Moves between items:
at | a b z
FJ | NM LL MS
DP | QC FZ RT
DJ | DT DS CQ
LL | HS BB DR
RL | TB BR QJ
FZ | MC CT RH
ZD | LS ZG CT
DC | LG JN ZS
ML | QN BQ NJ
PJ | ZG MH DP
TG | JQ LG MR
DQ | FQ CR GH
PP | JM RT MB
MD | CJ RL FL
QT | LP RR GB
BH | JT JR BB
HS | MS TT NG
TT | DR ZQ RF
DZ | GH ML BC
RH | TJ JM QD
LQ | CQ GD MD
PR | MB TJ BT
RT | PR RH BL
BS | GR DJ MT
CQ | LF HN CJ
TZ | RR DM DQ
CL | DC NB GN
JQ | GT JP PM
TJ | BL TD MQ
BQ | QQ GH BM
ZQ | RM MS CM
MQ | BD FP GR
BB | TT NM RM
JP | MR ZS HZ
SL | CM NG TZ
NJ | MH BM LS
LB | DM FM LP
GR | GD DT SR
QC | PP MC PR
MC | RT RD TJ
RM | RF SL FM
FL | HM QJ CL
QP | GB DQ BQ
BM | ZD PJ LZ
BC | PJ NJ NC
LC | NB CG TG
RJ | DQ LP DZ
JR | HF DH NM
MS | SL DR ZC
CM | FM ZC RR
NC | DP LS MC
ZG | LZ NC QC
HZ | BH HJ HF
HN | MD SR TB
FD | HJ PM DH
HM | CG PB DC
PM | TR HZ JT
JN | GN TG GT
DM | RJ QT CR
ZB | DJ BD LQ
QD | MQ SJ BS
RF | LB CM QT
FM | QT TZ QP
CT | RD QC JM
HF | BB FJ ZQ
QJ | PB ZR NB
CJ | TM TB HM
NG | ZC RF DM
MR | PM ZT BH
TD | QD MB FP
LP | CR QP ML
LZ | CT DP PP
ZR | LC HM FF
LJ | QJ TM LC
LG | JP GN ZT
MT | SR CQ BR
CG | FF CL LG
RD | RH PP TD
TB | FL LJ PB
MB | SJ BL ZB
QQ | NJ BP ZD
HJ | JR TR FJ
ZC | TZ LB RJ
BL | BT QD BD
TR | DH BH LL
QN | BC QQ MH
RR | QP RJ FQ
LF | BR MD TM
CR | DZ GB QN
GN | ZS JQ FD
MH | NC ZD FZ
SJ | FP BT DJ
BR | LJ CJ ZR
NB | JN FF JQ
DT | MT LQ LF
ZS | ZT GT HJ
LS | FZ LZ RD
FF | TG DC JP
NM | ZQ HS SL
DH | FJ JT HS
FP | BS ZB DT
GH | BP QN PJ
BP | BM BC ZG
BD | DS BS GD
TM | ZR FL CG
FQ | BQ DZ BP
SR | RL LF LJ
PB | CL LC JN
DS | LQ GR HN
BT | ZB MQ DS
JT | LL HF TT
ZT | HZ FD JR
GD | HN MT RL
GB | ML FQ QQ
GT | FD MR TR
DR | NG RM LB
JM | TD PR SJ

The rows follow the links: the fewer symbols apart two items are, the more alike their rows tend to be.

Rows of some items; one shown again gets a slightly different row:
RT [1, -199, 86, -111, 149, 302, 56, -600, -54, -21, 87, -310, 369, -179, 44, 62, 99, 14, 650, 825, 382, 846, -327, -405, 127, 470, -465, 135, 117, -553, -418, 37, 264, -752, 645, -265, -295, -496, -698, -95, -178, 197, 52, -239, 264, 153, 267, -216, -228, -147, 463, 668, 407, 277, 206, -424, -262, -523]
DR [-406, -349, 26, 37, 404, 23, -363, 68, 918, 285, 15, 121, -617, -285, 191, 932, -154, -174, 52, -150, -4, -805, -55, -312, 599, 202, -430, -68, 186, -246, 504, 282, 76, 320, -81, -144, 317, -231, 628, -281, 345, 274, -600, -131, 202, -424, 394, 352, 371, 192, 131, 600, 32, -452, 713, 225, 228, -214]
NC [-87, 135, -135, -62, -272, -305, 311, 331, -327, 63, -92, -19, 531, -288, -318, -169, -78, -372, -123, 1138, 15, 795, -573, -628, 115, -74, 59, -447, 54, -390, 78, -440, -86, -574, 111, -1032, 291, 9, 70, 124, -523, 353, 264, -32, -370, 78, 103, 55, -374, 442, 121, -533, -491, 178, -580, 422, 221, -231]
DP [28, 293, -37, -93, -92, -432, 83, 142, -303, -165, -276, 11, 670, -282, -275, -8, 112, -357, 406, 1235, 433, 976, -547, -657, 54, 206, -132, -192, 41, -597, -17, -528, -12, -631, 443, -865, 80, 20, -190, 180, -398, 362, 129, 191, -130, 31, -11, -85, -344, 54, 85, -296, -334, 23, -496, 165, -63, -340]
ZD [-169, -107, -161, -42, -299, -38, 429, 394, -247, 291, 122, -112, 381, -246, -238, -257, -173, -274, -403, 916, -196, 628, -501, -619, 179, -188, 57, -495, 96, -296, 93, -346, -53, -527, -119, -1067, 369, -83, 180, -50, -541, 364, 345, -226, -497, 99, 205, 42, -338, 632, 143, -518, -519, 255, -530, 505, 392, -168]
QJ [-328, 394, -558, 310, -807, -836, 282, -123, -407, -209, 10, 339, -239, 18, 56, -451, 477, -615, -169, -334, -439, -252, -518, 146, -352, -265, 415, -281, 125, 507, -214, -46, 143, 586, 37, 536, -104, 477, -103, 752, -336, 291, -31, 45, 352, 326, -767, -57, 130, -357, -129, 442, 93, 17, -215, -231, 110, 592]
GR [354, 565, -123, 230, -133, 244, -89, -78, -615, -399, -139, -41, 698, -27, 18, -838, 142, 219, 267, 27, 371, 726, 212, 310, -353, 92, 425, 357, -143, 68, -237, -351, -95, -315, 246, 535, -493, 203, -650, 97, -216, -360, 428, 167, -180, 296, -677, -557, -221, -505, 0, -389, -3, 277, -736, -315, -476, -293]
CR [583, -97, 698, -497, 812, 187, -259, 204, 160, -98, -313, -151, 282, 215, -287, 646, -225, 510, 391, 456, 576, 304, 481, -24, 16, 187, -430, 253, -257, -577, 157, -118, -170, -444, 24, -601, 156, -276, 112, -514, 470, -356, -28, 354, -151, -448, 733, 277, -149, 153, -192, -854, -229, -283, 146, 219, -130, -273]
BS [449, 404, -53, -5, -384, -34, 285, -20, -878, -322, -58, -135, 618, 209, -208, -937, 148, 183, 51, 122, 50, 814, 41, 340, -623, -161, 401, 106, -198, 220, -452, -338, -87, -284, 75, 198, -344, 223, -630, 246, -339, -272, 576, 138, -192, 440, -497, -357, -341, -264, -83, -573, -64, 412, -732, -212, -243, 127]
BR [-586, -17, -711, 647, -608, 316, 94, -321, 30, 131, 396, 38, -257, -396, 433, -677, 71, -270, -277, -506, -381, -199, -310, 45, 143, -33, 388, -59, 299, 487, -36, 186, 210, 226, 58, 751, -222, 72, -223, 229, -414, 228, 52, -521, 102, 460, -710, -427, 131, -165, 385, 999, 290, 402, -100, -328, -21, -163]
RR [452, -34, 662, -699, 403, -608, 162, 348, -107, -110, -297, 86, 22, 414, -472, 681, 21, 64, 79, 493, 76, 59, 68, -60, -207, -202, -324, -236, -280, -321, -21, -171, -199, -25, -150, -941, 414, 13, 365, 4, 349, -120, -28, 488, 22, -376, 705, 600, -131, 326, -447, -902, -333, -427, 116, 363, 266, 501]
FQ [480, -288, 636, -363, 837, 560, -308, 146, 357, 109, -186, -286, 281, 114, -153, 547, -388, 581, 322, 371, 498, 311, 510, -74, 214, 255, -462, 351, -197, -558, 167, -3, -134, -536, 30, -542, 103, -400, 35, -683, 431, -323, -15, 149, -345, -408, 723, 134, -137, 259, -50, -581, -116, -142, 217, 187, -173, -496]
LQ [200, 523, -275, 355, -79, 444, -298, -168, -372, -335, -175, -102, 629, -180, 173, -741, 83, 237, 354, -133, 450, 602, 303, 293, -179, 247, 359, 431, -50, 68, -90, -286, -43, -310, 299, 735, -539, 154, -631, 5, -180, -313, 292, 108, -154, 266, -742, -610, -125, -560, 110, -83, 63, 257, -621, -364, -577, -567]
FL [-416, 274, -604, 322, -812, -640, 348, -158, -358, -94, 142, 269, -309, -58, 141, -583, 363, -587, -271, -410, -513, -263, -529, 73, -232, -243, 453, -312, 177, 553, -179, 1, 183, 586, 16, 537, -102, 438, -34, 733, -368, 318, -10, -74, 324, 352, -664, -80, 143, -267, 21, 478, 92, 149, -232, -250, 119, 514]
BP [-120, -657, 118, -40, 246, 914, 207, 228, 339, 568, 376, -392, 60, -203, 39, -12, -494, 303, -463, 356, -231, 239, 9, -384, 464, -38, -204, -173, 66, -258, 198, 122, -17, -608, -253, -760, 341, -417, 206, -660, -151, 36, 224, -538, -570, 0, 596, -37, -235, 825, 371, -159, -163, 351, 18, 438, 246, -514]
RM [-422, -405, 48, -44, 364, -5, -201, 17, 879, 292, 64, 109, -644, -191, 171, 868, -166, -166, -88, -152, -123, -782, -64, -318, 536, 103, -447, -148, 167, -171, 428, 324, 121, 299, -125, -267, 383, -255, 648, -273, 324, 296, -512, -179, 154, -401, 516, 391, 308, 304, 101, 580, 87, -333, 762, 251, 294, -7]
BL [24, -561, 79, -132, -351, 380, 667, -535, -562, 260, 574, -419, 57, 279, -27, -629, 103, 167, -215, 222, -463, 609, -288, -92, -277, -141, -100, -157, 72, 147, -811, 265, 263, -519, 144, -209, -177, -299, -753, 108, -401, 61, 435, -471, 76, 531, 207, -196, -347, 262, 381, 428, 407, 713, 181, -399, 64, 305]
GN [140, -46, 120, 53, 257, 249, -366, -351, 323, -137, -32, 62, -511, 227, 299, 220, 104, 337, 194, -1107, 74, -724, 585, 651, -76, 88, -87, 442, -46, 334, -62, 442, 96, 529, -64, 1012, -278, -29, -98, -97, 511, -369, -279, 108, 373, -114, -134, -84, 413, -431, -95, 512, 472, -198, 564, -421, -271, 208]
ZR [-225, 524, -516, 220, -727, -912, 242, -117, -461, -305, -76, 342, -205, 37, 0, -371, 497, -565, -54, -294, -326, -255, -468, 181, -400, -230, 426, -266, 98, 488, -262, -82, 72, 627, 81, 483, -173, 528, -72, 811, -246, 224, -92, 149, 452, 231, -732, 15, 120, -433, -207, 296, 22, -58, -231, -218, 45, 658]
RH [52, -375, 84, -111, 89, 353, 106, -681, -110, 38, 190, -321, 234, -91, 73, 20, 91, 85, 570, 642, 259, 744, -289, -429, 115, 415, -451, 105, 170, -460, -513, 136, 249, -729, 625, -199, -308, -573, -782, -130, -187, 181, 93, -340, 270, 254, 265, -223, -212, -136, 516, 746, 453, 355, 321, -455, -290, -444]
RD [4, 3, 48, -94, 190, 28, -94, -414, -99, -139, -110, -209, 485, -194, -24, 104, 157, -51, 745, 1015, 582, 919, -347, -538, 117, 516, -409, 151, 115, -681, -271, -181, 172, -796, 711, -372, -237, -384, -615, -16, -196, 266, -12, -48, 209, 25, 115, -191, -250, -210, 382, 445, 186, 141, 1, -334, -300, -590]
RJ [517, -20, 678, -696, 473, -584, 61, 330, -94, -144, -324, 31, 142, 442, -459, 630, -55, 128, 161, 552, 239, 112, 161, -17, -190, -82, -346, -76, -243, -390, 10, -183, -186, -135, -81, -829, 295, -26, 335, -58, 383, -136, -52, 507, -13, -427, 694, 490, -108, 282, -447, -956, -343, -407, 131, 342, 157, 350]

Each walk starts at a row. The symbols on each line, taken left to right, move it on to the next item.
Answer with the item's row; about right is enough.
[379, 495, -137, 79, -208, 147, 5, -44, -720, -397, -176, -86, 715, 51, -126, -870, 148, 231, 189, 86, 271, 770, 149, 350, -524, 0, 425, 311, -152, 126, -258, -364, -101, -277, 227, 433, -463, 234, -621, 170, -226, -322, 486, 223, -233, 375, -632, -440, -272, -432, -69, -503, -93, 331, -774, -257, -429, -192]
a a a a b a [-492, 183, -660, 419, -850, -438, 347, -164, -287, -62, 254, 231, -306, -152, 196, -574, 345, -586, -286, -422, -514, -313, -539, 29, -204, -274, 429, -320, 238, 602, -187, 49, 136, 509, -1, 577, -70, 397, -103, 648, -482, 327, 39, -202, 270, 398, -709, -170, 119, -259, 36, 603, 140, 238, -214, -223, 135, 434]
z z z z a a a z [-335, -595, 177, -244, 143, -262, 139, 61, 533, 348, 207, 77, -681, 28, -17, 823, -94, -265, -303, 27, -439, -729, -219, -287, 340, -152, -362, -400, 130, -96, 196, 378, 95, 327, -274, -596, 531, -238, 633, -91, 210, 348, -370, -201, 204, -270, 734, 564, 227, 525, 24, 321, 19, -307, 706, 351, 499, 376]
[-77, 222, -121, -63, -209, -378, 241, 304, -309, -8, -131, -25, 594, -222, -324, -155, 41, -365, -2, 1224, 153, 861, -565, -647, 82, 16, 0, -386, 11, -493, 45, -485, -76, -580, 219, -982, 238, 52, -7, 168, -473, 339, 263, 53, -329, 73, 47, -2, -359, 261, 69, -487, -466, 133, -570, 349, 153, -209]
a b a z a [86, -471, 52, -117, -435, 298, 700, -493, -660, 193, 515, -364, 158, 319, -69, -715, 140, 162, -224, 188, -512, 628, -264, 36, -386, -243, 18, -204, 10, 196, -815, 237, 154, -417, 48, -178, -201, -267, -705, 126, -422, 54, 584, -385, 50, 598, 156, -244, -369, 241, 285, 282, 391, 700, -3, -356, 92, 409]
z b b b z z [-511, 88, -691, 482, -848, -238, 290, -174, -208, 79, 287, 171, -337, -195, 284, -617, 250, -514, -392, -445, -526, -304, -513, 17, -55, -201, 419, -287, 213, 601, -138, 114, 197, 451, -30, 607, -85, 304, -108, 554, -460, 363, 46, -295, 215, 402, -706, -226, 134, -171, 164, 778, 164, 287, -132, -282, 137, 287]
[146, 441, -299, 422, -83, 564, -378, -192, -229, -252, -108, -175, 539, -270, 239, -735, 62, 249, 350, -148, 505, 490, 263, 219, -120, 317, 343, 484, 1, 85, 3, -216, -15, -265, 291, 885, -569, 101, -653, -73, -190, -262, 213, 2, -149, 277, -786, -612, -92, -554, 205, 83, 159, 270, -560, -349, -569, -636]
b b a b a [-592, 13, -743, 591, -708, 125, 165, -270, -33, 192, 398, 87, -307, -339, 396, -670, 121, -396, -340, -503, -463, -249, -348, 7, 71, -96, 413, -174, 293, 481, -73, 162, 215, 319, 38, 741, -165, 189, -212, 333, -469, 290, 33, -497, 115, 446, -676, -352, 132, -199, 325, 958, 260, 385, -117, -267, 35, 3]
a z a z z z z b [-345, -215, -15, 62, 454, 24, -482, 81, 1010, 185, -58, 170, -598, -343, 237, 945, -166, -147, 117, -168, 135, -778, 101, -263, 619, 230, -390, 70, 174, -251, 561, 218, 40, 319, -60, -66, 299, -258, 648, -330, 380, 212, -629, -30, 148, -513, 311, 292, 388, 105, 59, 531, 4, -482, 655, 255, 72, -323]
[-157, -635, 61, -4, 52, 810, 260, 226, 259, 598, 421, -346, 60, -233, 43, -87, -532, 196, -553, 448, -291, 327, -76, -430, 471, -119, -140, -302, 50, -163, 148, 97, -27, -564, -286, -839, 321, -394, 215, -563, -283, 107, 279, -497, -587, 96, 594, -26, -249, 845, 352, -156, -210, 373, -53, 438, 339, -428]
b z z z b b b a [313, -153, 21, -155, -529, 63, 681, -212, -905, -13, 295, -264, 337, 412, -206, -910, 159, 165, -223, 200, -468, 683, -190, 130, -591, -358, 288, -170, -107, 331, -746, -45, 55, -324, 35, -123, -201, 61, -648, 276, -450, -72, 629, -170, -59, 560, -39, -199, -436, 123, 95, -233, 126, 641, -383, -280, 53, 439]
z a b b b z a a [-126, 577, -426, 137, -678, -945, 152, -85, -480, -443, -147, 456, -226, 104, -1, -288, 555, -580, 63, -277, -223, -211, -397, 159, -462, -158, 386, -184, 59, 444, -199, -120, 46, 586, 130, 571, -168, 564, -83, 847, -136, 208, -85, 304, 485, 196, -704, 5, 133, -529, -264, 236, 66, -104, -251, -295, -13, 665]
[20, -604, 120, -136, -112, 493, 442, -704, -250, 224, 518, -369, 77, 139, 75, -290, 68, 133, 171, 417, -165, 675, -285, -252, -18, 149, -318, -10, 130, -178, -672, 326, 280, -611, 387, -182, -264, -546, -806, -89, -270, 131, 232, -468, 187, 434, 366, -200, -243, 107, 529, 767, 551, 601, 371, -527, -47, -82]
b a b a b z b z [-543, -6, -745, 668, -561, 462, 18, -334, 65, 127, 380, -30, -134, -429, 466, -699, 12, -177, -234, -528, -254, -139, -199, 1, 231, 20, 389, 64, 285, 421, -43, 169, 219, 175, 116, 832, -312, 18, -282, 101, -390, 205, 10, -527, 35, 441, -693, -512, 115, -229, 429, 973, 342, 438, -113, -338, -94, -293]
z b b z a [135, 48, 137, 55, 223, 115, -409, -380, 237, -239, -101, 64, -421, 255, 289, 242, 129, 302, 321, -996, 124, -648, 558, 651, -174, 161, -67, 525, -56, 300, -75, 364, 43, 510, 82, 1086, -361, -15, -129, -46, 509, -367, -319, 170, 459, -139, -147, -25, 363, -596, -145, 505, 479, -289, 517, -506, -344, 184]
[196, 522, 23, -2, 67, -551, -400, -287, -111, -524, -388, 290, -171, 235, 69, 163, 463, -51, 559, -600, 356, -384, 246, 499, -365, 190, 51, 384, -115, 209, -148, 33, 26, 509, 314, 916, -396, 275, -260, 381, 428, -238, -334, 495, 552, -110, -417, -2, 278, -836, -312, 275, 307, -385, 185, -509, -390, 268]
b z a a z z z a [42, -377, 398, -564, 84, -632, 374, 239, 104, 145, -11, 124, -406, 389, -356, 713, 1, -174, -244, 274, -396, -361, -229, -156, -59, -311, -317, -494, -97, -71, -25, 128, -24, 234, -274, -883, 563, -57, 600, 81, 223, 214, -107, 136, 135, -319, 764, 645, -3, 529, -309, -384, -224, -286, 416, 393, 503, 734]
b a z b b a [45, -629, 314, -94, 509, 1084, -36, 112, 450, 503, 273, -375, 86, -115, 67, 172, -584, 505, -252, 286, 4, 247, 245, -308, 503, 67, -328, 16, 5, -338, 174, 133, -53, -608, -175, -642, 241, -531, 146, -777, 34, -141, 130, -441, -523, -114, 686, -29, -173, 637, 325, -89, -51, 227, 207, 303, 133, -570]
[397, 274, -23, -84, -358, -51, 399, -47, -954, -225, 13, -146, 606, 311, -248, -951, 193, 189, -40, 167, -119, 769, -14, 245, -639, -239, 397, -16, -171, 249, -517, -249, -107, -318, 57, 82, -309, 245, -613, 290, -365, -254, 627, 144, -168, 466, -348, -330, -446, -165, -85, -526, -45, 451, -689, -266, -161, 253]
z b z a z z [183, 139, 107, 32, 258, -68, -399, -349, 141, -293, -187, 148, -367, 236, 232, 202, 270, 256, 415, -881, 244, -599, 486, 642, -214, 181, -106, 493, -82, 242, -116, 278, 115, 503, 165, 1075, -389, 42, -205, 66, 554, -381, -264, 318, 468, -129, -229, -40, 386, -675, -204, 419, 459, -319, 489, -519, -395, 176]
a a a z z z z [252, -202, 532, -646, 183, -705, 365, 374, -79, 20, -180, 95, -178, 480, -502, 642, 60, -135, -94, 428, -168, -129, -106, -149, -186, -305, -311, -384, -190, -181, -61, -87, -147, 190, -244, -970, 457, 34, 511, 80, 258, 50, -57, 343, 73, -313, 729, 626, -85, 430, -385, -709, -305, -368, 241, 376, 391, 674]
[315, 33, 41, -205, -459, 40, 646, -170, -947, -141, 223, -206, 445, 383, -212, -931, 186, 131, -198, 146, -329, 705, -131, 234, -619, -308, 345, -114, -121, 314, -696, -65, 8, -294, -4, -69, -253, 120, -641, 309, -417, -167, 646, -84, -133, 522, -181, -270, -388, 34, 19, -376, 79, 556, -485, -227, 17, 438]
z b z b z z a [256, 298, 108, 17, 216, -213, -445, -357, 88, -406, -246, 171, -252, 256, 197, 256, 281, 140, 526, -772, 276, -521, 379, 561, -243, 233, -47, 496, -74, 211, -105, 218, 39, 512, 222, 1056, -394, 124, -210, 159, 503, -322, -352, 388, 596, -130, -351, -8, 324, -761, -239, 394, 423, -319, 390, -532, -414, 208]
z b a b z z z b a [136, -294, 481, -615, 196, -700, 381, 316, -28, 94, -35, 115, -234, 421, -382, 693, 25, -171, -206, 357, -291, -243, -174, -146, -141, -310, -284, -424, -129, -160, -64, 45, -106, 166, -268, -966, 570, 25, 538, 125, 201, 137, -99, 233, 83, -319, 758, 674, -36, 486, -331, -561, -222, -325, 357, 383, 476, 727]
[604, -79, 745, -582, 746, 6, -193, 250, 171, -158, -391, -69, 275, 301, -349, 663, -162, 398, 351, 516, 516, 266, 402, 30, -46, 159, -422, 171, -265, -493, 77, -157, -206, -335, -21, -687, 188, -189, 181, -389, 474, -282, 1, 453, -136, -452, 711, 351, -122, 109, -257, -908, -279, -366, 135, 241, -90, -119]
z b a a b z b [51, 310, 6, -92, 51, -290, -31, -92, -250, -208, -266, -45, 676, -284, -177, 90, 146, -298, 600, 1227, 609, 983, -438, -594, 104, 397, -253, -22, 48, -691, -106, -406, 32, -709, 597, -657, -112, -124, -392, 97, -264, 333, 44, 153, 38, -15, 35, -63, -282, -151, 175, -53, -143, 62, -318, -20, -188, -474]
a b a z a a z [-8, 379, -369, 526, -86, 630, -356, -256, -84, -202, -54, -66, 456, -334, 306, -711, -15, 207, 287, -240, 384, 423, 260, 225, 15, 336, 343, 472, 44, 46, 37, -132, 71, -238, 332, 925, -595, 68, -601, -108, -168, -209, 188, -94, -135, 265, -797, -646, -22, -538, 255, 280, 200, 321, -445, -360, -538, -718]
